Below are the code and all the weights of a small trained network. Each question names an input and a class and asks about switching units off, where a switched-off unit gives its printed mean instead of its output.

import numpy as np


def w(rows, s, z=0):
    codes = np.array(rows[::2]) - 128.0
    scale = np.full(codes.shape[1], s)
    scale[-1] = z or s
    return codes * scale


def f(y):
    return y / 2 * (1 + np.tanh(0.7978845608 * (y + 0.044715 * y**3)))


def log_softmax(a):
    a = a - a.max(-1, keepdims=True)
    return a - np.log(np.exp(a).sum(-1, keepdims=True))


def net(x, mask):
    res = np.array(x, float).reshape(1, 8) / 4 @ E
    y = f(res @ A[0][:, :-1].T + A[0][:, -1])
    res = res + np.where(mask, y, B[0][:, -1]) @ B[0][:, :-1]
    return log_softmax(res[-1] @ U[:, :-1].T + U[:, -1])


A, B = {}, {}
E = w([
[132,239,91,221],'x0',
[232,111,189,67],'x1',
[146,78,122,211],'x2',
[159,237,132,196],'x3',
[99,107,141,119],'x4',
[64,177,245,116],'x5',
[176,47,220,254],'x6',
[20,106,246,125],'x7',
],0.0063)
A[0] = w([
[130,51,52,141,149],'neuron 1',
[150,90,240,77,155],'neuron 2',
[122,53,146,187,164],'neuron 3',
[53,153,106,122,147],'neuron 4',
[221,65,161,187,81],'neuron 5',
[159,92,203,8,101],'neuron 6',
[144,60,114,166,252],'neuron 7',
[198,157,27,11,213],'neuron 8',
[55,146,199,179,207],'neuron 9',
[95,141,169,142,156],'neuron 10',
[95,133,226,246,188],'neuron 11',
[9,168,160,191,144],'neuron 12',
[197,56,106,136,169],'neuron 13',
[71,254,119,146,185],'neuron 14',
[115,68,103,49,204],'neuron 15',
[45,232,180,151,162],'neuron 16',
[70,131,171,192,202],'neuron 17',
[35,207,144,154,160],'neuron 18',
[172,78,184,80,129],'neuron 19',
[142,86,65,224,196],'neuron 20',
[126,46,84,42,208],'neuron 21',
[172,214,35,135,114],'neuron 22',
[117,145,48,110,171],'neuron 23',
[159,116,124,29,141],'neuron 24',
[71,171,187,97,182],'neuron 25',
[146,196,39,112,143],'neuron 26',
[124,203,154,134,133],'neuron 27',
[153,87,172,11,93],'neuron 28',
[148,171,168,24,179],'neuron 29',
[38,2,27,190,130],'neuron 30',
],0.0084,0.004)
B[0] = w([
[75,138,169,181,175],'neuron 1',
[183,135,108,107,211],'neuron 2',
[136,161,163,169,188],'neuron 3',
[67,89,82,120,162],'neuron 4',
[142,140,156,171,187],'neuron 5',
[180,141,133,26,205],'neuron 6',
[119,158,254,173,197],'neuron 7',
[103,191,111,111,254],'neuron 8',
[161,77,127,136,217],'neuron 9',
[147,69,114,128,160],'neuron 10',
[189,62,112,184,247],'neuron 11',
[115,71,130,163,208],'neuron 12',
[117,143,205,195,186],'neuron 13',
[131,86,24,104,221],'neuron 14',
[101,148,200,45,198],'neuron 15',
[146,49,83,136,221],'neuron 16',
[156,65,142,142,200],'neuron 17',
[135,68,74,116,202],'neuron 18',
[178,170,144,101,178],'neuron 19',
[134,173,188,133,200],'neuron 20',
[94,168,171,77,214],'neuron 21',
[121,181,92,169,202],'neuron 22',
[63,190,96,108,176],'neuron 23',
[145,157,145,88,183],'neuron 24',
[158,79,92,91,193],'neuron 25',
[77,195,55,158,196],'neuron 26',
[91,75,68,154,164],'neuron 27',
[168,145,153,38,194],'neuron 28',
[181,106,83,71,201],'neuron 29',
[65,102,174,116,206],'neuron 30',
],0.0074,0.0081)
U = w([
[140,159,152,120,254],'0',
[143,150,178,175,165],'1',
[160,155,146,67,104],'2',
[168,91,158,164,120],'3',
[9,127,174,118,122],'4',
[139,53,60,135,112],'5',
[108,215,29,140,124],'6',
[117,144,97,146,88],'7',
],0.011,0.0032)

Each question gives the input, the list of numbers given to net, and the class t.
The units are the neurons (one row each of A and B). Each row of codes is followed by its name. A weight is (code - 128) times the scale printed after its matrix; where a second scale follows, it is the last column's (A, B and U).
mask holds one flag per neuron, in row order. A switched-off neuron (its flag False) gives its mean, the last column of its row in B, instead of its output. The means were averaged over made-up inputs and are rounded, as every weight is.
A unit's drop is (log p(t) with every unit on - log p(t) with that unit switched off) / (log p(t) with every unit on - log p(t) with every unit switched off).
The circuit of an input: a set's keep is (log p(t) with only the set's units on - log p(t) with every unit switched off) / (log p(t) with every unit on - log p(t) with every unit switched off). Starting from the 12 units with the biggest drops (on a tie, the unit counted first), units are removed one at a time, each time the one whose removal leaves the highest keep (on an exact tie, the one counted first), for as long as the keep stays at least 0.8.
units of the circuit, in order: the units of the circuit, biggest drop first
k most important neurons: the k neurons with the biggest drops, biggest first
drop when u is switched off: that unit's drop, to one decimal
input [-3,-1,8,-7,4,-7,4,6], class 1: units of the circuit, in order -> neuron 3; neuron 7
input [-4,7,2,-7,0,-1,5,5], class 2: units of the circuit, in order -> neuron 6; neuron 28
input [-4,6,-1,2,4,-7,3,-1], class 2: units of the circuit, in order -> neuron 11; neuron 21
input [-4,-7,2,-3,4,-2,6,2], class 4: units of the circuit, in order -> neuron 30
input [-4,-4,7,3,7,-6,2,1], class 4: units of the circuit, in order -> neuron 30; neuron 1
input [8,-4,5,8,-1,3,-4,-1], class 5: units of the circuit, in order -> neuron 16; neuron 18; neuron 14
input [2,-1,5,-2,7,-3,-1,-8], class 6: 4 most important neurons -> neuron 26; neuron 22; neuron 8; neuron 23
input [-5,-6,-8,5,6,-4,8,8], class 3: 2 most important neurons -> neuron 14; neuron 3
input [8,-6,6,-1,4,-8,0,5], class 4: 2 most important neurons -> neuron 30; neuron 20
input [4,8,8,4,1,-8,1,-5], class 1: drop when neuron 13 is switched off -> 0.2
input [-1,-4,-5,-7,-7,2,-6,7], class 2: drop when neuron 11 is switched off -> 0.2
input [3,-5,8,-3,3,-6,0,-6], class 4: drop when neuron 10 is switched off -> 0.0
input [-5,-4,-8,5,2,-4,1,0], class 6: drop when neuron 9 is switched off -> 0.1
input [-1,-2,7,1,1,2,0,4], class 3: most important neuron -> neuron 14
